(73) [ -93 -190 -254  -99   46   96  159   31 -179  -49 -107 -102    3   73
   42 -165 -176  -80  158  257  -71  105   23 -113]
(73) [ -50  280  356 -261 -303  252 -153  252   31 -222  -93  -41 -101 -269
 -137  347  646  175 -303 -437  136 -364  -31  472]
(77) [-162  -11 -180  -69   17 -297  190  211 -177   48  -86  -36  155  150
  297 -104  103  -16  193   32    8 -142 -193  126]
(77) [  69  -50  -86   29   90  187   66  158  205 -222   -3   59   36   82
   34  -63 -164 -294   10 -108  258  121 -207   74]
(73) [  13 -198   79 -152   10  249   -1   32 -125  -74   23  -82  -29 -200
 -217  191  183   84 -135   37 -158   19  163  232]
(75) [  16  139  122   75  -79   46  -72 -122  -11   80  -87   50  -60 -129
   11  -85  179   55   37   13   99 -167   13  254]
(73) [ 241   92  357   20   84   86 -193 -105  236  -14   91   89   56 -106
 -122  403  140   17 -234 -207  -82  128   64  188]
(77) [  -6 -117 -297  -28   48   47  178  -76  -58   25  -16  168  134  106
    6   91  -52 -308   58 -111  186  -21  -50   99]
(75) [ -70  -86  244  -81   54  343  134   65  175 -448  147   70 -146 -119
 -418  -43  106 -117 -453 -260   29  229  -20  253]
(73) [ 143  -19 -138 -186    3  333 -119  508  107 -241 -367 -264   61  160
  390  205 -179 -135  274   71  148  196 -237  -32]
(78) [  18  -42  237 -124  111  -50  -36   19 -108  105  242   26   -1 -352
 -164    1  391  144  -92   99 -307 -253  130  213]
(73) [-123 -123 -243 -115  -28   54  135    7 -269   80  -78   -8   -7  -48
   10  -98   84  -42  140  138  -25 -146   64   55]
(75) [-108 -285  -95    2   65 -125  204   21  -40 -113  213   45  129   85
 -193  148    9  -38 -243 -166  -26  119  -13  154]
(78) [  90  235   38 -198 -129  -34  -79 -358  103  -29  -51   99  233   33
   -8  420  195 -138 -121  -40   32 -148    5   80]
(77) [  76 -107 -185   44 -226  160 -191   94  -86   57 -259 -265   61  -32
  211  122  -41  138  284  244  253 -189  -34  208]
(78) [ 124   23 -141   29   70  -96 -123   10  108   72  -81  -65   71  243
  223  141 -352  -46  155  127  -80  267  -20 -465]
(77) [ -58  -78  119  -40  113  193   92  330  136 -320  104  -45 -160  -22
 -137 -214  -91  -60 -164 -129  -14  213 -102  -70]
(78) [ -60  153   94  -85  -80  -89   50 -116   -4  -49  -22   -7   38   29
  -12   -9   72   31  -63  -28  -34  -84   -6  -20]
(77) [-205  135 -241 -177 -280 -273  131  -23 -285  108 -218 -167  123  233
  228   52  -26  139  194   15   19 -262    1 -257]
(78) [-167  -67  204   90   60  -56  204  -18 -118   12  226  157 -156 -186
 -314 -248  243   96 -248 -251  -68  -89   94  277]
(73) [ -59   19   52  124  -90 -182  -70 -112  -34  132  137   19  -50  -80
  -95  -59   91  188  -75    0  -16 -154   78  -13]
(75) [  44 -256 -210  379  127 -149 -132   98  229    1  179   15  -35  170
   48 -125 -380  -18   -4  121  128  345 -125 -203]
(77) [ -25  -11   82   13   24 -131   -2   52  -76   76    0  -47   20  -22
   63    8   98  139   21   32 -119  -21   12   92]
(78) [-155  172   65  -49 -120 -355  129 -486   23  -37  163  204  221   10
 -150   68  344  -53 -283  -29   18 -253  -50  301]
(73) [  -7   50  -15 -141  -40  160  -28  142  -97   -7 -217  -67  -92   70
   70  181   -3   43   31 -102  -95  150   80 -142]
(78) [-166  -42 -162 -197 -153  297   31  339 -282  -77 -355 -216 -226   23
  100  -50   23  130  146   29  -35   62   69 -103]
(75) [ 193  -70    2   -3   73  187 -234  335   22  118   -2 -118  -71 -184
  133   44  -16   59  231  108  -17  -99   14  -80]
(77) [ 128   62  135  -41  -46  217 -105 -280   69    6   13   97  -11 -148
 -214  230  115  -51 -153  -64   12  -27  155  126]
(77) [  58  -64  -61  -90    6   49  100 -295   -3  -29   26   89  195   18
 -119  232   23 -179  -83  -10   36  -21   48  172]
(73) [ -73 -168  -15  159  204 -175  252   61  -50   88  291  121  -68   43
 -162 -307 -233  -40  -44 -185  -78   87   49 -224]
(78) [ -18 -150  298  -78  -49  667   94   26  -97 -203   32   80 -335 -392
 -594   43  277   25 -378 -404   57   17  281  459]
(73) [ -81  122   20 -222 -148   78   24  -80  -74 -119 -128  -55   41  -45
  -12   79  214    3  -46   60  -12 -154   -1  125]
(77) [ -98   54   35 -182   11  130  127 -104  -93  -45   80  189  -96 -121
 -264   37  239 -113 -217 -195 -105  -56  132   16]
(75) [ -51 -128  -17   39  -53   67  125  -61 -144    8  -85  -40   20  -11
  -59    0   24   47    7  -38   77  -22   49  287]
(78) [  13  -42 -150   51  -38  -57  -25  152 -114  174  -58   49  104 -104
  201   30  263  -35  215   -7  221 -348 -125  424]
(77) [ 136 -408  -71  261  191  386  -47  103  187 -124  229    6 -249  -29
 -361 -107 -515  -86 -154  -61   54  488  147 -304]
(73) [-144 -109    0    6    3   95  121  172 -190   37   31   27 -234  -48
 -185  -97   29  115 -103 -240  -89   76  155  -89]
(75) [-121   -2   81  -96   39  200  162 -117  211 -435  136  149  -99   67
 -373  -37  -35 -227 -461 -207    9  331  -33  -50]
(75) [ -50 -134 -142   -2  -45  213  -62  195  -35  -66  -24  -29 -163  -48
  -80    2   -4    9  -36  -29   65   76   34  -53]
(78) [ 179  -87  119  242  114  -19  -31 -177  152  127  235  212   91 -137
 -155   89   53 -105  -95 -180  174  -90    6  352]
(73) [ -28   -7 -101 -252  -69  162   37   70 -179  -16 -165  -55   55  -71
   57  162  210  -47   88   52  -29 -156   29  156]
(77) [  81 -336 -298  465  337 -353   38  154  195  117  218   -2   72  322
  243 -368 -694 -108  249  238   54  433 -201 -402]
(75) [ -14  -87 -187  -61   -8 -231   21  107  -87   82    4 -172  149  178
  189   76 -216   79  173  142 -108   -2  -20 -335]
(75) [ -12 -177  -61   43 -112  255  -81  253 -140    6 -128 -187 -143 -140
    1  -45   26  169  122   54  121  -83   50  182]
(78) [ -91  151   90 -148 -128   97   55 -103  -34 -148 -170 -107 -107  138
  -77   25 -135   83 -112  -59 -122  192  111 -313]
(75) [  69    4  -61  254   28  -61 -131  -26  -11  245  -80   63  -69  -12
  160 -106  -41   51  194   80  104   -2   -2   77]
(78) [ 186   77 -196  -58  -94  -38 -245  -74   78   80 -256 -204  211  193
  374  285 -242  -11  311  348   37   40  -64 -255]
(75) [ 221 -280 -222  370   99  -37 -203  304 -126  414 -204 -274  -11   68
  457 -134 -456  217  628  336   92   77    1 -102]
[  -2 -200  143  263  -67  219 -194  250  143 -147  136  -65 -232 -235
 -217 -104  118  198 -204  -82  213   27  -36  367] | (73)
[   1 -202 -115   70 -157  246  -97  141 -278  149 -282 -229 -100 -145
  101    3   66  237  263  186  117 -132  109  339] | (78)
[  27   72  219  -37  -35  233  -70   94   96 -144   14  -32 -187  -95
 -181   11    5   70 -174 -177  -26   96   77  -87] | (77)
[-122  116  -67  -10  -38 -558   84 -258 -122  191   43  -61  195  215
  183  -68  -95  157  102  229 -236  -81   11 -325] | (77)
[  25 -202 -103  207   18  142 -153   77   84   27  166  160 -121 -184
 -175   44  171  -40 -143  -80  197  -14   -4  297] | (75)
[  42  -84  173   53  -21   61 -153  224    9  -53  -51 -233  -49 -128
   76  -32   70  255   51  172  -53    6  -33  214] | (77)
[ 121  168  313  123   44 -201  -92  -84  265   -3  219   80   63    5
  -69   98   -8   54 -191 -226   -7    3  -44  -47] | (73)
[ -53  231   53    3  -73 -229 -134   24  -80  237   -1  107  -47 -102
  133    8  348  134   51  -47  -56 -284    3   38] | (75)
[ 178  119  418 -127 -241  597 -327 -220  -59   54 -119   -5 -267 -468
 -436  476  442  257 -289 -227  -57 -149  433  338] | (77)
[-162   79  -96   29   76 -474  143 -213   37   45  221  238  143  172
   -6  -34   98 -105 -176  -52 -104   14  -93 -103] | (78)
[ 167  196  351 -203   70 -157 -137 -381   43  146  178   49  134 -130
 -161  383  176  122 -195   49 -466  -34  260 -206] | (78)
[  70  113  -62  188  -20 -270 -154  144   88  205   -4  -32   12  162
  273   -5 -201  101  193  -55   80  -19  -87 -324] | (73)
[ 200 -283 -182  221  139  115 -185   96  125   66   19 -100    9   40
  101   17 -370  -34  188  265   62  259  -14 -127] | (78)
[ 100  216  240  107   41 -147   71 -474   43  158  -15  211  166  -67
    5  -19  179  -92    6  -25   61 -178    2  430] | (75)
[-161   75 -115 -124  -63  -35  109  136 -115  -44  -91   43  -34   60
   69  -40  152  -46    2 -112   28  -76  -68    8] | (78)
[   1   -7   56  -62   58 -260   52 -245   43  -55   91  -51  265   28
   57    2   52   -7  -16  318 -148  -46  -83  145] | (77)
[ -92  -86 -272  152 -156  -21  -92  300 -163  170 -144 -198 -209  125
  176 -177 -298  227  267   30  109    2   47 -431] | (77)
[   0   94   -9  -19   28 -189  -16 -152  258 -182  172   23  111  167
  -28  -22 -199 -117 -148   93  -38  136 -115 -348] | (75)
[  34 -141   28   64   43   49   43  163  -20  -12  -19  -73   -5   58
    1   86 -118   59   -1 -144   17  142   11   52] | (77)

[22] [-116  155   48 -166   34   96 -165   46  -75   11  -23  -89   -6  -84
   34   22  -29  -18  177   99   45  209  138   90]
[16] [-135  267  -28   80   51  145 -163 -275   55  284 -331   -2   81   49
   81  126  -75 -112  256  -55  133   -2  141 -196]
[24] [ -73  149  103 -133    4  -47   -7   53   50 -117  -89 -217  154  -30
    4  215  -34   16  -19   -8   64  132  -49   -2]
[24] [-457  172 -369  274  148  317 -229 -233 -258  402  -55 -101  534  -60
  322 -179 -160 -402  298   48   -9  349 -207   79]
[22] [  66   95  -62  162   10   26 -137   -3   31   35  129  188 -164  -33
 -108  -65   81    6   37   30 -131   75  170   72]
[16] [ -19  106   11  -24  -82   54 -176 -162   61   92 -136   93  -43   90
   13  -50   91   -5  141  -35   72   45  144  -35]
[12] [  19  114  143 -342  215 -211   88  333   70 -353   37   51 -416 -210
  -55   50  120  448   20  -74  -21  -32  314  111]
[24] [-260 -139 -165  243 -171  110 -248  -52  -49  151   80  -19  406   11
  217 -154   80 -261  236  290 -242  197 -364  149]
[24] [ -98  -43  190  -56  -85 -320   41  171  109  -55  -17 -152  -96   49
  -49  -18   -8  -24   39   62   -1   87  -95   52]
[24] [-144  314  221 -262  145 -260   43  353  202 -291 -259 -193   28  -89
   27  327   52  187 -114 -163  152  173  220    0]
[22] [ -41  214 -195  430  213  -18 -141   82   99   95  -29  320 -173  -95
    6  -66  158  -39   60  -42 -149  -17  318  -24]
[21] [ -89  -45 -260  119   19  315 -173  -27 -255  164  254  131  197  -68
   94 -250  -38 -188   30   92 -115  260  -16  217]
[22] [-106  -99   -4 -131   95   24   45  160   -8   -7 -121   94  -26  -84
  181  -28   26  134   87   19   -7 -131   73   -9]
[12] [-143  -29 -191  -56  -23  293 -158 -204 -279  287  181   65  123    7
   80 -310 -147 -147  172   20   -1  274  -41  187]
[21] [  93  144 -149  193  130   34   -4   18   72 -158  -77  140   58  -17
   29   58  204   37 -207 -174   37  -75  172  -76]
[12] [  80  -14 -245  -64  248  128    5  127 -214  -71  337  396 -362 -167
  -26 -398   98  248  -71 -165  -84   64  366  251]
[24] [ 174 -206 -138  128  -12  258   98 -149 -119  144  167  145   46  -26
  -28    3 -127  -15  -69   62 -139 -224 -131  -58]
[21] [-209  132 -171   75  233    3  -90   13 -106   71  -61   84 -120  -95
  154 -253   75  -19  214  -49   51   66  187   49]
[22] [ -50 -177  -90 -115  -60  -20  -38  -30 -163 -208  111 -103   52   29
  133 -333  208  -21   46   68   72   51 -164  141]
[12] [  39   36  -49  139    9   23  -35 -160  -47  102    0   -9  -85   47
  -50  -89  -11 -127   68   14   53  -38   23  -65]
[21] [-103   38 -112   57   60  -54  -98   92  -53  -53  152   88  -55  -58
   30 -223  113   12   49   -4  -87  190   54  187]
[22] [  58   13   52   67 -106   28   33  -94  -15   53  235 -188  145  -27
 -187  209 -222  -80  -34  125 -180  130 -296   54]
[12] [  50  -13  -51   -2  -56   64  -99 -151 -257   17  365 -160 -130  -18
 -164 -262  -73 -171  110  166  -20  239 -100  194]
[16] [  42  -30  -90  -37  107  125  121  154  -57   50   66  190   75  -40
   20   11 -107   67 -272 -195    3   32  138   53]
[24] [-168  114   82   98 -120 -195 -116 -108   24  131   48 -238   34   88
  -96  -63  -93 -225  182   93   -9  287 -189   76]
[22] [-131 -202    0 -352  -12    5  122   89  -90 -125   22  -58  158  -31
  187 -100  -13  203   -9  -58   21   14 -194  125]
[21] [ -99   -6 -220   76   20  207 -303 -139  -74  131   21  359 -143  -43
  162 -354  236   65  346   86 -121   10  209  109]
[16] [ -68  114  111    3   62 -178  141  -31  167  146 -187  -21  -64   40
  -55  184 -173   83   17 -171   36  -80    7 -145]
[21] [-111   73  -90  -80   51  281 -199 -134  -92  186  -77  131   -1  -86
  133  -42  -20   40  312   98  -37   16  142   11]
[21] [  55 -100  134  -74 -161  -63    2  -21   77   77   46   30  -90   68
 -101   28  -69   45   40   60  -75  -15  -64   15]
[21] [ -99 -192  234 -227 -189 -451   76  216  -48 -313  359 -433 -103   -2
 -141 -185    5   -5   55  237  -98  290 -429  311]
[12] [ 126 -189   39   -3 -167  -60  128   51   33 -207  107 -132  246   80
  -32   90   48  -30 -291   10  -29  -26 -299   20]
[16] [ 185 -103  124   62   28 -283  323  257  138 -205  -29  -53  -50   70
 -118  145   -4   22 -455 -182   95 -181  -12 -113]
[16] [ 193  -25  362   -7 -316 -103   85  -13  216   10 -146 -333  208  178
 -219  510 -192 -203 -212  134   70  -53 -230 -215]
[24] [-133  132  212 -201  110 -360  154  233   76 -194 -187 -310  -89    2
   -1   82  -26   26  -63 -117  241   80   50  -33]
[12] [ -87   71 -134  111  -18  212 -208 -184 -112  185  -31   37  108   24
   87 -130   16 -191  178   77   31  112   40   11]
[21] [-100   84 -286  129   76  453 -313 -114 -120  288   15  409   90 -100
  177 -150   54  -19  224   51 -152   96  264   89]
[12] [ 315 -223   56 -107  -64  -16   77  115   95 -259  154  291 -329  -45
 -108  -13  217  354 -121   37 -165 -315  131   18]
[16] [ 175 -175  -65 -104  121   13  185  273  -49 -224   40  238 -131  -31
   57 -131  150  177 -354 -185   91 -185  242   24]
[22] [ -92   59 -126   45  153 -109   96   68   96  -23 -143  214   17   27
  124  -98  109  153 -139 -329   60  -45  135  -22]
[12] [  70   38  -88  -83  -21  300  -97 -249 -119   81   65   43   60  -33
   -7   25  -55   43  107   33  -20    0    3    0]
[24] [ 151 -153  124  -36 -131 -153   81  -23   18 -139   54 -126 -139   89
 -107  -49   64  -24  -55   82   55 -127 -115  -40]
[12] [ 138 -195  -40  -76   48 -117  303  172  -20 -175  217   96  -17    0
  -68  -64  -34  190 -394 -231  -41  -69  -92   91]
[12] [ 121  -40 -214  183   18  271   21   -3 -156   44  358  104  243  -80
  -84   29 -124  -90 -267   -6 -199  152 -116  147]
[24] [-198  244 -172   85  121  143 -185 -113  -68  151  -84   52  136  -30
  117  -86    8  -97  143  -92   52  226  133   46]
[24] [-104  127   23 -109  210 -193  163  192   77 -121  -57   -3  -78  -99
   19   79  -33  221  -85 -215   19   19   93   22]
[22] [ -86   56 -247  225   -3  223  -42  -85  -60  142  117   69  487    9
   73   49  -94 -156 -195 -120 -120  233 -190   89]
[16] [ -29   78   29  -46  118 -211   83  299   13 -241  125  -60  -72  -84
  -55  -21   58   74 -193  -91   -2  171   80  148]
[21] [ -35   79    0   99   71  151  -25  -82   -8  189 -189  -48   68  -40
   57  186 -130 -124  130   92   37 -128   42 -181]
[21] [-102 -124 -131 -108   -4  254  -49   26 -192   89   93   49  232  -48
  163 -126  -68  -50    8   45  -25  124  -70  135]
[16] [ -46  167   89   10  125 -154  183  222   25  -43  -21 -225  135  -25
  -90  229 -208 -109 -296 -160  116  180    4  -11]
[22] [-195  163  115  -57   88 -403  124  187  139 -119  -60 -189  -12    9
  -35   42  -36   64  -72 -192   60  203  -56   65]
[16] [-106   81 -136   97  122  282  -26  -83 -162  200  -21  -93  265 -101
  102  119 -209 -183   67   73   -5   55  -70  -46]
[22] [  38  -54  308 -398  -67   49   59  145   58   87  -35  -35 -173  -96
  -94  305 -270  227  136  150  -71  -69   79  -14]
[22] [  20  -12 -101  159   -6  -21  -11 -114  -55  -61   39  -82   67   48
   12 -116   98 -135  -29    9   44   -8 -115  -18]
[21] [  90   23  284 -122  -52 -341  143  -65  231 -112 -242 -159 -310   94
 -125  167   30  160   95  -32  128 -286    0 -229]
[12] [  76  -82   15  -90  -10   -7  -20    2  -27  -29   87  135 -258  -18
  -42 -152   71  132   84   33  -37  -77  115   52]
[16] [ 171  -95  174 -171  -87   94   14  195   28 -218  -54 -103   45  -54
   -8  266   53   35 -122  194   25 -133   45  -61]
[24] [-120 -215  -75   77  -92   37  -31  -64 -102  183   80   11   85   41
  104 -223  -54 -143  153  142  -86   10 -223   65]
[16] [  -5  163   49   92   16 -186    7  101  176  -33  -45   66  -32   45
  -96   90   37   37 -147 -172   -7  112  120    6]
[-349  237 -179  157  286   39 -188  195   -2  293  -70  322 -112 -178
  169 -160  -33   23  276  -57 -143  216  358  131] | [21]
[  13 -231  -44  -57 -100  241  -15 -205 -127  238  -96   67   57   81
  134 -125  -79  -94  151  102   69 -202  -77 -106] | [21]
[  15   73  129 -121  -27  -46   -9   52   56   23   31  -13 -109  -25
 -112  114  -97   86   31    8  -37   80   72   37] | [22]
[-309  409 -139  116  238  279 -317 -296  -30  517 -438  170  -82  -51
  203  -25 -100 -125  555  -37  148   31  428 -192] | [12]
[ 142 -208   65   39 -154 -117  -12  -24    4  -57   44   40 -226  124
  -59 -227  156  -67   10  106   46 -144   -1  -18] | [24]
[ 151  -14  188 -158  -48 -158   80  361  116 -318   50  -30  -58  -20
 -111  169  100  117 -321  -26   22   54  136   72] | [16]
[ 254 -120  -56  162  -40   75   81 -155   76   23  -25  221 -114   74
  -68   28   79   69 -116  -60  -35 -343   43 -175] | [12]
[  52 -200  340 -215 -127 -644  323  187  205 -241  197 -198 -392   60
 -268  -21  -63  290  -57  -35 -113  -66 -293   94] | [24]
[-175   20   53 -112 -113 -142  -97 -111  -92   42  231 -230  -26   10
  -84 -186  -98  -54  249  121  -80  331 -258  225] | [16]
[-126   45 -194   80  149 -122  -44  -72  -65  -32  -19  141 -181   27
  116 -423  217   37  107 -178   99   23  134   65] | [24]
[ 229 -369  234 -179 -346  219  134  -62  -38  159   69 -156  225  108
 -106  297 -321 -122 -135  256  -50 -173 -341 -103] | [22]
[-241  117  -13  -44  150  -33   16   92  -53  177 -131  -51   42  -37
  110  -42 -158  -78   88  -90  106  146   91   15] | [24]
[-130  152 -208  112  177  272 -113   41   63  156 -263  339  218  -75
  251   98   70   70    0 -165  -22  -47  279  -81] | [12]
[ 191   46  -28   51  -95  286  -98 -225  -69   40   22  -38  120   32
  -81  149  -29 -124  -41   90   37  -38    4  -93] | [24]
[ -12  -96   49 -101  -87 -197   16  -28  -80 -132  141 -160 -129   76
  -55 -268   77  -37   33   26   81  107 -128  122] | [16]
[ 233  -51  371 -194 -308 -125  -27 -168  311  -82 -167  -65 -211  109
 -200  368   44  232  167  174  -71 -297  -73 -205] | [21]
[ -97   96  232  -64  -46 -424  -53  167  256  -73    7   23 -380  -20
 -145    5   77  216  221   50 -159   80   77   92] | [21]
[  98   71  200 -196   69   -4   -8   71  140   54  -20  186 -466 -166
 -149  228  -96  368  265  113 -184 -210  277  -56] | [12]
[ 326  -28  -23   88  -70   24  -42 -153   19 -168   59  143 -271   90
 -153 -111  249   40 -110  -25   72 -200  184  -82] | [24]
[ -31 -273 -164  -39 -106   47  -31   94 -186 -164  296   37  176   17
  117 -368  165  -48 -125   57  -76  169 -211  275] | [21]
[ -98  -15   25   23    5 -181    8   29  -66 -190 -148 -328   85   76
  121 -142  160 -234    7   61  258   15 -113  -55] | [24]
[-367  203 -197   40  230   -5 -127    6 -117  128 -194    8   88  -25
  268 -293   62 -126  191 -157  187  228  168   62] | [24]
[-171 -181 -144 -145  -56  230   39   35 -154   31   96  -51  525  -30
  230  -15 -112  -21 -106  -12  -73  170 -330  158] | [22]
[ -32   11  -40  -14   64 -115    8  174  168 -157 -122  249  -41  -11
  111  -30  237  237  -93 -174  -38  -78  170   16] | [21]
